Here is a tiny trained network, its code and every weight. The questions are about switching its units off for an input and a target symbol, where a switched-off unit gives its printed mean instead of its output.

import numpy as np


def w(rows, s, z=0):
    codes = np.array(rows[::2]) - 128.0
    scale = np.full(codes.shape[1], s)
    scale[-1] = z or s
    return codes * scale


def norm(h):
    return h / np.sqrt((h * h).mean(-1, keepdims=True) + 1e-5)


def f(y):
    return np.maximum(y, 0)


def softmax(a):
    e = np.exp(a - a.max(-1, keepdims=True))
    return e / e.sum(-1, keepdims=True)


def log_softmax(a):
    a = a - a.max(-1, keepdims=True)
    return a - np.log(np.exp(a).sum(-1, keepdims=True))


def net(x, mask):
    ids = ['αβεζηθξπστφω'.index(c) for c in x.split()]
    T = len(ids)
    res = E[ids] + P[:T]
    u = 0
    for l in range(3):
        r = norm(res)
        for j in range(2):
            rows = slice(4 * j, 4 * j + 4)
            q, k, v = (r @ M[l][rows].T for M in (Q, K, V))
            z = softmax(np.where(np.tri(T) > 0, q @ k.T / 4**0.5, -1e9)) @ v
            o = O[l][rows]
            res = res + np.where(mask[u + j], z, o[:, -1]) @ o[:, :-1]
        u += 2
        y = f(norm(res) @ A[l][:, :-1].T + A[l][:, -1])
        res = res + np.where(mask[u : u + 4], y, B[l][:, -1]) @ B[l][:, :-1]
        u += 4
    return log_softmax(norm(res)[-1] @ U[:, :-1].T + U[:, -1])


Q, K, V, O, A, B = {}, {}, {}, {}, {}, {}
E = w([
[116,171,136],'α',
[123,96,83],'β',
[125,97,82],'ε',
[155,119,124],'ζ',
[102,62,168],'η',
[241,84,151],'θ',
[122,94,80],'ξ',
[142,161,101],'π',
[160,122,118],'σ',
[123,95,81],'τ',
[154,120,124],'φ',
[125,217,4],'ω',
],0.033)
P = w([
[211,173,54],'0',
[193,189,68],'1',
[149,156,58],'2',
[104,170,54],'3',
[85,171,38],'4',
[69,105,63],'5',
[53,93,74],'6',
[39,124,5],'7',
[24,116,3],'8',
[58,115,78],'9',
[58,167,23],'10',
],0.0046)
Q[0] = w([
[192,94,110],'L0H0',
[196,134,96],'L0H0',
[3,142,143],'L0H0',
[196,179,162],'L0H0',
[16,150,135],'L0H1',
[129,173,249],'L0H1',
[142,192,42],'L0H1',
[153,124,40],'L0H1',
],0.029)
K[0] = w([
[159,40,103],'L0H0',
[198,81,80],'L0H0',
[33,239,140],'L0H0',
[212,135,195],'L0H0',
[167,6,31],'L0H1',
[224,63,190],'L0H1',
[188,173,50],'L0H1',
[95,197,89],'L0H1',
],0.024)
V[0] = w([
[88,50,140],'L0H0',
[210,33,113],'L0H0',
[89,130,138],'L0H0',
[75,88,142],'L0H0',
[85,76,200],'L0H1',
[68,91,169],'L0H1',
[224,72,250],'L0H1',
[145,81,211],'L0H1',
],0.014)
O[0] = w([
[167,169,193,112],'L0H0',
[126,217,125,253],'L0H0',
[143,117,154,83],'L0H0',
[160,139,181,83],'L0H0',
[134,159,227,14],'L0H1',
[110,145,215,48],'L0H1',
[253,195,166,5],'L0H1',
[175,166,187,25],'L0H1',
],0.02,0.011)
A[0] = w([
[69,74,128,254],'L0N0',
[2,220,120,187],'L0N1',
[179,42,114,60],'L0N2',
[90,69,253,101],'L0N3',
],0.032,0.0017)
B[0] = w([
[192,123,167,232],'L0N0',
[155,146,24,248],'L0N1',
[110,64,105,147],'L0N2',
[2,134,160,158],'L0N3',
],0.038,0.019)
Q[1] = w([
[191,83,109],'L1H0',
[98,129,102],'L1H0',
[236,74,136],'L1H0',
[252,66,138],'L1H0',
[220,67,161],'L1H1',
[89,152,113],'L1H1',
[175,25,88],'L1H1',
[92,247,191],'L1H1',
],0.022)
K[1] = w([
[175,45,96],'L1H0',
[136,86,69],'L1H0',
[175,78,159],'L1H0',
[180,73,169],'L1H0',
[51,90,188],'L1H1',
[165,142,100],'L1H1',
[103,20,185],'L1H1',
[135,251,77],'L1H1',
],0.02)
V[1] = w([
[172,176,135],'L1H0',
[88,143,125],'L1H0',
[70,252,131],'L1H0',
[140,116,128],'L1H0',
[147,182,118],'L1H1',
[111,51,165],'L1H1',
[140,160,128],'L1H1',
[128,124,132],'L1H1',
],0.027)
O[1] = w([
[149,162,19,93],'L1H0',
[91,150,148,107],'L1H0',
[51,243,30,2],'L1H0',
[144,111,133,142],'L1H0',
[144,172,71,106],'L1H1',
[75,105,253,95],'L1H1',
[133,163,98,98],'L1H1',
[124,132,134,120],'L1H1',
],0.02,0.0094)
A[1] = w([
[209,175,154,2],'L1N0',
[208,211,131,45],'L1N1',
[141,56,88,196],'L1N2',
[3,202,89,135],'L1N3',
],0.023,0.0042)
B[1] = w([
[132,206,79,132],'L1N0',
[91,61,193,148],'L1N1',
[91,131,194,253],'L1N2',
[75,254,135,176],'L1N3',
],0.026,0.017)
Q[2] = w([
[57,28,133],'L2H0',
[151,141,113],'L2H0',
[82,102,105],'L2H0',
[110,252,146],'L2H0',
[126,116,125],'L2H1',
[125,111,108],'L2H1',
[88,161,154],'L2H1',
[170,171,140],'L2H1',
],0.042)
K[2] = w([
[59,59,219],'L2H0',
[158,112,100],'L2H0',
[110,65,129],'L2H0',
[116,253,53],'L2H0',
[109,122,119],'L2H1',
[92,120,132],'L2H1',
[189,173,114],'L2H1',
[201,125,172],'L2H1',
],0.034)
V[2] = w([
[140,107,189],'L2H0',
[186,126,169],'L2H0',
[132,127,134],'L2H0',
[114,125,127],'L2H0',
[131,146,141],'L2H1',
[76,177,162],'L2H1',
[254,141,137],'L2H1',
[28,96,106],'L2H1',
],0.03)
O[2] = w([
[182,169,85,74],'L2H0',
[200,131,101,86],'L2H0',
[134,131,125,122],'L2H0',
[121,134,128,130],'L2H0',
[134,137,153,83],'L2H1',
[74,165,175,41],'L2H1',
[252,110,178,32],'L2H1',
[30,129,59,254],'L2H1',
],0.031,0.0096)
A[2] = w([
[123,252,239,120],'L2N0',
[88,37,178,171],'L2N1',
[70,58,201,1],'L2N2',
[202,161,166,153],'L2N3',
],0.038,0.0039)
B[2] = w([
[2,121,121,201],'L2N0',
[103,136,184,255],'L2N1',
[197,152,123,210],'L2N2',
[90,163,153,175],'L2N3',
],0.076,0.0093)
U = w([
[163,122,184,231],'α',
[163,134,99,121],'β',
[166,127,93,126],'ε',
[145,221,64,133],'ζ',
[52,227,179,165],'η',
[181,251,118,203],'θ',
[168,133,102,132],'ξ',
[76,18,117,38],'π',
[134,171,97,105],'σ',
[167,126,97,131],'τ',
[143,217,76,127],'φ',
[61,47,111,2],'ω',
],0.016,0.0098)

Each question gives the input, a string of symbols that net reads in full, and the target symbol t.
The units are the heads (4 rows each of Q, K, V and O) and the neurons (one row each of A and B). Each row of codes is followed by its name. A weight is (code - 128) times the scale printed after its matrix; where a second scale follows, it is the last column's (O, A, B and U).
mask holds one flag per unit, layer by layer, with each layer's heads first. A switched-off unit (its flag False) gives its mean, the last column of its rows in O or B, instead of its output. The means were averaged over made-up inputs and are rounded, as every weight is.
A unit's drop is (log p(t) with every unit on - log p(t) with that unit switched off) / (log p(t) with every unit on - log p(t) with every unit switched off).
The circuit of an input: a set's keep is (log p(t) with only the set's units on - log p(t) with every unit switched off) / (log p(t) with every unit on - log p(t) with every unit switched off). Starting from the 12 units with the biggest drops (on a tie, the unit counted first), units are removed one at a time, each time the one whose removal leaves the highest keep (on an exact tie, the one counted first), for as long as the keep stays at least 0.8.
units of the circuit, in order: the units of the circuit, biggest drop first
unit that matters most: the unit with the biggest drop
top k neurons: the k neurons with the biggest drops, biggest first
k most important neurons of layer l: the k neurons of layer l with the biggest drops, biggest first
heads that matter: for each layer, one digit per head in row order, 1 if its drop is at least 0.15 and else 0, layers parted by /
input η φ β ζ η ε ξ, target η: 3 most important neurons of layer 0	[L0N1, L0N0, L0N3]
input θ π ζ θ, target π: heads that matter	11 / 00 / 11
input θ ζ σ π β φ σ α η α ξ, target α: units of the circuit, in order	[L1H0, L0H0, L0N0, L2N2]
input ζ β β θ, target θ: units of the circuit, in order	[L0H1]
input σ η α φ ζ, target α: heads that matter	10 / 11 / 01
input θ φ ζ, target θ: 2 most important neurons of layer 2	[L2N0, L2N3]
input θ η φ π σ φ φ β, target π: heads that matter	01 / 00 / 01
input φ ξ η τ σ ξ φ τ, target η: heads that matter	11 / 11 / 11
input η α η ζ σ α, target α: heads that matter	10 / 10 / 00
input θ ε σ β ε ω ξ σ ω α τ, target α: 3 most important neurons of layer 2	[L2N1, L2N0, L2N2]
input σ β α θ τ ζ φ π φ τ ξ, target π: heads that matter	11 / 11 / 11
input φ ζ σ π ζ τ φ ξ, target π: 2 most important neurons of layer 2	[L2N1, L2N0]
input θ η φ ε ζ τ σ ξ θ, target η: top 2 neurons	[L2N0, L0N1]
input θ ε ε φ π α β φ ε, target α: heads that matter	10 / 11 / 00
input ζ ζ ζ, target ζ: unit that matters most	L0H0
input π τ θ, target π: 2 most important neurons of layer 2	[L2N1, L2N0]
input η φ ζ ζ η θ ε η β, target η: top 3 neurons	[L0N1, L0N0, L0N3]
input ζ θ θ θ π ζ ε, target π: heads that matter	01 / 00 / 10
input ζ π α ζ π φ β, target π: top 3 neurons	[L0N3, L0N0, L0N2]
input ξ ξ θ φ ζ α θ, target α: unit that matters most	L1H0
input τ ζ ξ β θ ζ τ ζ π β τ, target π: top 3 neurons	[L0N3, L0N0, L1N3]
input φ π σ θ η α σ β β, target α: 3 most important neurons of layer 0	[L0N0, L0N2, L0N3]
input ω φ α, target α: top 2 neurons	[L0N1, L2N1]
input η ε φ σ η τ, target η: 2 most important neurons of layer 0	[L0N3, L0N1]
input φ σ ζ θ, target θ: 2 most important neurons of layer 0	[L0N3, L0N1]
